Below is a small trained network, with its code and all its weights. Each question gives an input and a class and asks what happens when units are switched off, that is, made to give their printed mean instead of their output.

import numpy as np


def w(rows, s, z=0):
    codes = np.array(rows[::2]) - 128.0
    scale = np.full(codes.shape[1], s)
    scale[-1] = z or s
    return codes * scale


def f(y):
    return y / 2 * (1 + np.tanh(0.7978845608 * (y + 0.044715 * y**3)))


def log_softmax(a):
    a = a - a.max(-1, keepdims=True)
    return a - np.log(np.exp(a).sum(-1, keepdims=True))


def net(x, mask):
    res = np.array(x, float).reshape(1, 8) / 4 @ E
    y = f(res @ A[0][:, :-1].T + A[0][:, -1])
    res = res + np.where(mask, y, B[0][:, -1]) @ B[0][:, :-1]
    return log_softmax(res[-1] @ U[:, :-1].T + U[:, -1])


A, B = {}, {}
E = w([
[120,150,215,66,159,101,234,76,133,167],'x0',
[121,144,84,27,174,57,147,81,143,115],'x1',
[77,204,120,148,120,120,101,74,201,65],'x2',
[135,26,139,144,168,121,87,161,111,85],'x3',
[149,85,81,52,40,121,116,130,96,185],'x4',
[223,160,206,137,179,81,138,139,180,120],'x5',
[116,158,106,254,201,7,155,104,112,118],'x6',
[121,211,174,80,154,163,118,120,72,146],'x7',
],0.0092)
A[0] = w([
[65,98,169,99,167,108,149,65,75,122,114],'N1',
[103,179,72,162,115,147,110,132,207,90,177],'N2',
[136,187,147,45,127,112,179,104,142,156,103],'N3',
[137,190,126,11,124,105,142,115,161,165,146],'N4',
[81,132,172,80,181,115,188,108,100,157,185],'N5',
[57,148,158,127,23,222,107,112,110,121,153],'N6',
[126,86,127,30,92,198,108,154,71,169,138],'N7',
[66,121,207,78,159,129,151,84,117,106,254],'N8',
[145,78,99,100,79,139,124,144,107,145,244],'N9',
[115,100,86,75,130,182,97,130,105,128,127],'N10',
[111,74,84,21,113,144,86,135,78,106,140],'N11',
[163,195,143,21,93,108,162,91,125,142,159],'N12',
[125,157,145,67,125,87,145,128,142,168,104],'N13',
[138,128,134,144,134,124,121,134,74,168,88],'N14',
[157,127,113,149,118,108,120,167,102,173,222],'N15',
[168,107,182,140,164,143,134,155,211,94,175],'N16',
[147,32,134,158,98,67,130,123,133,136,136],'N17',
[166,90,139,143,76,86,111,127,126,133,170],'N18',
[74,176,72,152,118,133,111,86,180,77,146],'N19',
[157,123,245,166,189,185,111,136,188,106,115],'N20',
[105,158,135,158,207,80,133,100,161,79,186],'N21',
[171,114,177,181,152,157,136,174,108,162,219],'N22',
[171,152,144,131,123,146,121,173,71,191,135],'N23',
[148,91,68,169,90,38,101,113,192,101,151],'N24',
[179,180,125,153,114,170,134,185,35,200,133],'N25',
[113,164,134,21,186,104,165,104,128,127,184],'N26',
[163,82,124,143,94,129,131,145,114,180,121],'N27',
],0.011,0.0035)
B[0] = w([
[107,100,127,120,132,126,136,216,52,165,183],'N1',
[99,228,68,206,119,93,86,89,109,146,206],'N2',
[180,166,159,71,157,128,119,92,201,170,213],'N3',
[133,173,152,62,126,116,134,35,201,158,223],'N4',
[137,108,167,88,161,180,150,186,65,211,214],'N5',
[158,177,84,204,74,220,123,201,175,246,221],'N6',
[68,94,34,50,72,167,63,133,131,23,250],'N7',
[171,140,168,80,135,144,171,199,96,171,210],'N8',
[123,33,131,95,84,161,93,156,178,109,207],'N9',
[137,127,110,85,74,146,84,182,129,94,191],'N10',
[92,109,94,35,50,122,99,177,151,67,229],'N11',
[149,166,172,58,164,128,140,47,210,161,230],'N12',
[143,131,181,92,156,107,126,111,163,157,181],'N13',
[122,100,118,138,152,164,143,116,107,112,149],'N14',
[97,93,130,160,149,145,149,61,112,89,172],'N15',
[171,157,176,142,117,67,136,135,169,47,192],'N16',
[136,28,143,186,105,71,148,122,134,168,189],'N17',
[114,97,101,182,127,100,134,115,178,138,165],'N18',
[86,228,72,166,170,121,44,115,86,182,213],'N19',
[237,152,161,154,105,128,167,184,183,27,211],'N20',
[98,197,150,90,162,43,101,198,9,81,239],'N21',
[185,121,140,140,131,184,172,108,125,42,191],'N22',
[88,114,114,135,153,186,156,63,84,111,179],'N23',
[75,71,141,152,136,3,92,98,140,130,221],'N24',
[121,92,74,157,172,245,157,52,77,98,198],'N25',
[114,162,197,75,129,89,156,97,174,217,223],'N26',
[107,57,97,139,126,125,139,87,145,160,174],'N27',
],0.014)
U = w([
[169,201,190,13,141,122,142,66,216,227,250],'0',
[243,192,178,207,141,80,140,183,139,18,93],'1',
[151,241,46,253,56,186,65,161,172,220,55],'2',
[103,15,117,232,85,20,123,100,169,160,107],'3',
[78,221,96,168,164,34,29,117,80,109,144],'4',
[142,145,187,86,166,98,176,251,23,185,40],'5',
[91,118,57,38,3,170,38,190,178,104,177],'6',
[165,115,86,181,154,224,184,49,77,96,84],'7',
],0.0061,0.002)

Each question gives the input, the list of numbers given to net, and the class t.
The units are the neurons (one row each of A and B). Each row of codes is followed by its name. A weight is (code - 128) times the scale printed after its matrix; where a second scale follows, it is the last column's (A, B and U).
mask holds one flag per neuron, in row order. A switched-off neuron (its flag False) gives its mean, the last column of its row in B, instead of its output. The means were averaged over made-up inputs and are rounded, as every weight is.
A unit's drop is (log p(t) with every unit on - log p(t) with that unit switched off) / (log p(t) with every unit on - log p(t) with every unit switched off).
The circuit of an input: a set's keep is (log p(t) with only the set's units on - log p(t) with every unit switched off) / (log p(t) with every unit on - log p(t) with every unit switched off). Starting from the 12 units with the biggest drops (on a tie, the unit counted first), units are removed one at a time, each time the one whose removal leaves the highest keep (on an exact tie, the one counted first), for as long as the keep stays at least 0.8.
units of the circuit, in order: the units of the circuit, biggest drop first
top k neurons: the k neurons with the biggest drops, biggest first
drop of u: that unit's drop, to one decimal
input [-6,-7,-1,-4,-7,-6,-3,8], class 2: units of the circuit, in order : [N6]
input [-6,8,4,4,8,0,5,1], class 4: top 2 neurons : [N19 N27]
input [-8,-7,-6,-7,-4,-1,1,-6], class 7: units of the circuit, in order : [N25 N22]
input [-5,-4,2,-8,-7,6,7,-3], class 4: top 3 neurons : [N19 N2 N21]
input [-7,-8,4,-1,0,5,-2,-3], class 2: top 2 neurons : [N2 N6]
input [-3,8,7,-4,-8,-4,-6,-2], class 4: top 2 neurons : [N19 N2]
input [-4,-1,0,-2,-6,1,-8,-4], class 2: top 3 neurons : [N6 N2 N11]
input [8,4,7,4,-2,-8,3,4], class 5: top 4 neurons : [N1 N21 N5 N8]
input [-1,-6,7,8,1,-4,3,-6], class 3: top 2 neurons : [N17 N24]
input [8,2,-2,8,-6,5,-6,-3], class 1: top 2 neurons : [N20 N16]
input [-8,-4,-8,-8,3,6,3,-4], class 7: top 3 neurons : [N25 N22 N23]
input [1,-3,7,4,1,0,-6,-5], class 2: top 2 neurons : [N6 N2]
input [3,2,3,7,-5,-3,-5,-8], class 1: top 2 neurons : [N7 N16]
input [-2,-1,5,-8,-7,-6,6,7], class 4: units of the circuit, in order : [N21]
input [3,-4,6,-3,-3,6,3,5], class 1: drop of N20 : 0.1
input [-3,-7,-3,6,-4,-2,4,7], class 7: drop of N25 : 0.1
input [-2,3,5,1,-8,3,-4,-2], class 1: drop of N20 : 1.0
